[[ 16.8 -32.4]
 [ -5.9   3.2]
 [ -9.8   6.8]
 [ 27.5 -64.1]
 [-21.2  -8.3]
 [-31.4  -9.7]
 [ 16.3  18.4]
 [  8.4 -13.0]
 [-50.6  34.2]
 [ 37.0 -37.1]
 [-29.8  37.1]
 [-73.9 -36.1]]
->
[[ 16.8]
 [ -5.9]
 [ -9.8]
 [ 27.5]
 [-21.2]
 [-31.4]
 [ 16.3]
 [  8.4]
 [-50.6]
 [ 37.0]
 [-29.8]
 [-73.9]]

[[41.2 73.7]
 [28.1 79.2]
 [43.3 69.3]
 [59.5 54.1]
 [48.7 65.5]
 [42.1 69.4]
 [42.6 69.9]]
->
[[41.2]
 [28.1]
 [43.3]
 [59.5]
 [48.7]
 [42.1]
 [42.6]]

[[ -5.3 -71.8 -13.2 -27.7  -9.1  11.7   7.5  -4.7 -26.5]
 [ -8.6  37.5  -9.5  -1.8  55.3  19.2  20.5 -40.2  -2.1]
 [-20.5  35.2  17.6  10.2  27.5  10.2   9.5 -61.5 -15.5]
 [-23.7  31.0  -0.4   5.7 -24.0 -56.4 -31.3  15.6 -24.0]
 [ -2.9   0.7 -22.9  36.1  59.9  -6.1 -24.0  28.0  17.1]]
->
[[ -5.3 -13.2  -9.1   7.5 -26.5]
 [ -8.6  -9.5  55.3  20.5  -2.1]
 [-20.5  17.6  27.5   9.5 -15.5]
 [-23.7  -0.4 -24.0 -31.3 -24.0]
 [ -2.9 -22.9  59.9 -24.0  17.1]]

[[-17.0  49.4 -13.7  56.5  38.3 -47.4  29.6]
 [-29.2 -22.8  26.6  69.0   8.3 -19.7  34.5]
 [  7.5  -9.1   6.4  -3.3 -28.0  18.8 -23.2]
 [ 10.6   6.9   9.3  -0.7  -8.1  27.7  21.9]
 [ 13.0  36.3 -40.5 -40.6  18.1 -15.7 -40.2]]
->
[[-17.0 -13.7  38.3  29.6]
 [-29.2  26.6   8.3  34.5]
 [  7.5   6.4 -28.0 -23.2]
 [ 10.6   9.3  -8.1  21.9]
 [ 13.0 -40.5  18.1 -40.2]]

[[-13.9 -31.2  68.9  20.0]
 [-74.4  16.4   7.2  53.3]
 [-20.1   9.1 -54.4  22.9]
 [ -5.1 -27.3 -34.1  15.4]
 [-11.0  31.4 -10.8  66.1]]
->
[[-13.9  68.9]
 [-74.4   7.2]
 [-20.1 -54.4]
 [ -5.1 -34.1]
 [-11.0 -10.8]]

[[ 24.6   2.9  19.3   4.3   4.8  -3.3]
 [  9.5 -11.6  22.7  13.1  -3.9  -6.8]
 [ 26.7   2.0 -32.4 -31.6  55.6 -20.3]
 [ -0.4   7.2 -12.8 -10.0   5.1   9.7]
 [  0.0   2.6 -17.2  -8.7   6.1   7.7]
 [ 37.4 -13.4  28.7  14.1 -23.9 -21.6]
 [ 56.6 -12.1 -54.1  43.9 -14.1  25.7]
 [ 46.6  15.7 -29.6 -14.2  29.7   3.7]
 [ 15.6 -13.5  16.5  20.8  -3.1 -16.1]
 [ 18.5 -13.5 -50.2  24.7 -10.9  25.0]
 [ 16.1 -25.5 -40.4  27.4   0.9   7.4]]
->
[[ 24.6  19.3   4.8]
 [  9.5  22.7  -3.9]
 [ 26.7 -32.4  55.6]
 [ -0.4 -12.8   5.1]
 [  0.0 -17.2   6.1]
 [ 37.4  28.7 -23.9]
 [ 56.6 -54.1 -14.1]
 [ 46.6 -29.6  29.7]
 [ 15.6  16.5  -3.1]
 [ 18.5 -50.2 -10.9]
 [ 16.1 -40.4   0.9]]

[[-24.6  47.2 -31.7   1.2 -15.3  40.8 -56.2   1.2 -14.2  31.9   5.6 -25.7
  -10.3]
 [-61.5  -7.0   4.0 -37.1 -25.8  12.2  23.3  -9.8 -26.7  16.2  23.1  29.4
  -15.2]]
->
[[-24.6 -31.7 -15.3 -56.2 -14.2   5.6 -10.3]
 [-61.5   4.0 -25.8  23.3 -26.7  23.1 -15.2]]

[[-31.6 -11.7  -3.6  28.1 -30.9]
 [-21.6  -9.6 -45.5  16.6  11.2]
 [-26.8  21.2  -2.2  19.5  25.1]
 [ 28.0  41.5 -49.1 -17.3  64.3]
 [ 50.3 -14.2 -14.6 -20.3 -22.0]
 [-26.9  36.6 -55.9   1.3  10.5]]
->
[[-31.6  -3.6 -30.9]
 [-21.6 -45.5  11.2]
 [-26.8  -2.2  25.1]
 [ 28.0 -49.1  64.3]
 [ 50.3 -14.6 -22.0]
 [-26.9 -55.9  10.5]]
---
[[-44.1  48.7 -12.8   2.6  36.8  10.4 -16.4  15.1 -14.6  19.1 -40.0]
 [-41.0  45.0 -10.6   1.5  34.2   9.2 -15.0  14.8 -13.4  18.1 -37.5]
 [-55.3  62.1 -19.7   7.3  47.0  12.9 -20.2  18.1 -19.1  23.6 -50.3]
 [-35.2  38.5  -5.5  -0.2  29.2   6.7 -11.5  14.9 -11.1  16.8 -33.7]
 [-47.6  52.7 -15.1   3.7  39.8  11.4 -17.9  15.8 -16.1  20.4 -43.0]]
->
[[-41.0  45.0 -10.6   1.5  34.2   9.2 -15.0  14.8 -13.4  18.1 -37.5]
 [-35.2  38.5  -5.5  -0.2  29.2   6.7 -11.5  14.9 -11.1  16.8 -33.7]]

[[ 47.9 -45.3   8.2 -14.9  44.3  72.4  19.6  31.2  48.2   1.3 -35.0  17.7
    1.9 -14.9]
 [ 18.5  46.3   1.8 -13.6  30.1  62.9  -3.8  -4.4  27.5  -4.4 -19.3   2.4
   11.1 -17.7]]
->
[[ 18.5  46.3   1.8 -13.6  30.1  62.9  -3.8  -4.4  27.5  -4.4 -19.3   2.4
   11.1 -17.7]]

[[  0.3   3.9  14.5  -7.3  22.2  -2.5   8.9 -20.3  20.3 -10.5  24.9  14.4
   20.8  -0.8 -20.0 -26.1]
 [ -7.8 -36.6 -28.2 -26.2 -43.5  -5.1 -14.6  -9.5  -8.2   4.3 -24.9   0.1
  -41.5  -5.2  45.9  61.1]
 [ 57.4 -13.2 -23.2  -9.1 -41.5  49.6  50.6  -8.0 -14.7 -23.2   3.0   9.2
  -44.9 -18.4 -25.5 -27.4]
 [-10.6 -37.7 -27.4 -25.8 -46.3 -12.1 -14.0   9.0  -1.6  -7.2 -23.9 -13.6
  -45.0  -7.6  45.4  62.4]
 [-16.3   9.0  10.5   0.4  33.2 -21.9  -3.3  -8.6  21.5 -14.7  21.4   6.6
   27.4  -5.6  14.3   5.5]]
->
[[ -7.8 -36.6 -28.2 -26.2 -43.5  -5.1 -14.6  -9.5  -8.2   4.3 -24.9   0.1
  -41.5  -5.2  45.9  61.1]
 [-10.6 -37.7 -27.4 -25.8 -46.3 -12.1 -14.0   9.0  -1.6  -7.2 -23.9 -13.6
  -45.0  -7.6  45.4  62.4]]

[[ -4.5  42.3 -29.8   3.9  34.7  17.7  16.7  47.5]
 [ -0.6   6.7  48.1 -27.4 -20.6   6.1  57.9   5.4]
 [-10.6  24.2 -26.0  59.5  42.8 -16.4  -0.2  45.1]
 [ 17.9  55.8 -30.5  -9.6  41.2   8.6 -32.1 -32.8]
 [-16.9  56.8  31.5 -30.4 -12.4  -0.2  -7.2  -9.8]]
->
[[ -0.6   6.7  48.1 -27.4 -20.6   6.1  57.9   5.4]
 [ 17.9  55.8 -30.5  -9.6  41.2   8.6 -32.1 -32.8]]

[[-31.4  15.5 -35.3  -2.4   3.5 -13.9 -11.0 -34.9 -20.3  24.9]
 [ -0.5 -13.8  20.0 -33.3   8.4 -36.5 -31.5 -32.1  12.1  39.5]
 [-15.6 -39.8  26.5 -25.5   4.8  16.7  -9.5 -13.6 -35.0   0.1]
 [ 11.7 -12.4  23.3 -25.9  -3.5 -56.3 -19.9  -1.6   4.6   5.1]]
->
[[ -0.5 -13.8  20.0 -33.3   8.4 -36.5 -31.5 -32.1  12.1  39.5]
 [ 11.7 -12.4  23.3 -25.9  -3.5 -56.3 -19.9  -1.6   4.6   5.1]]

[[ 16.5  20.5  -2.6 -41.3  14.3]
 [ 16.6  10.8  -8.3  62.8 -42.0]
 [  6.9  20.8   5.5  22.9 -49.6]
 [ 17.4  -9.5  -7.8  47.1 -20.0]
 [  0.4 -24.7 -14.4 -16.8   1.1]
 [-24.2 -22.7 -20.4 -48.3  45.7]
 [ 37.1  21.6 -11.6  10.1   5.4]
 [-51.7   8.6   9.8 -13.0  18.8]
 [ 15.7   7.0   5.8  28.8  25.0]
 [ -3.1  12.8  -8.3 -29.8  47.6]
 [-15.6 -25.6  -9.9 -42.5  43.1]
 [ 12.0 -22.1   1.8 -36.1  44.9]]
->
[[ 16.6  10.8  -8.3  62.8 -42.0]
 [ 17.4  -9.5  -7.8  47.1 -20.0]
 [-24.2 -22.7 -20.4 -48.3  45.7]
 [-51.7   8.6   9.8 -13.0  18.8]
 [ -3.1  12.8  -8.3 -29.8  47.6]
 [ 12.0 -22.1   1.8 -36.1  44.9]]
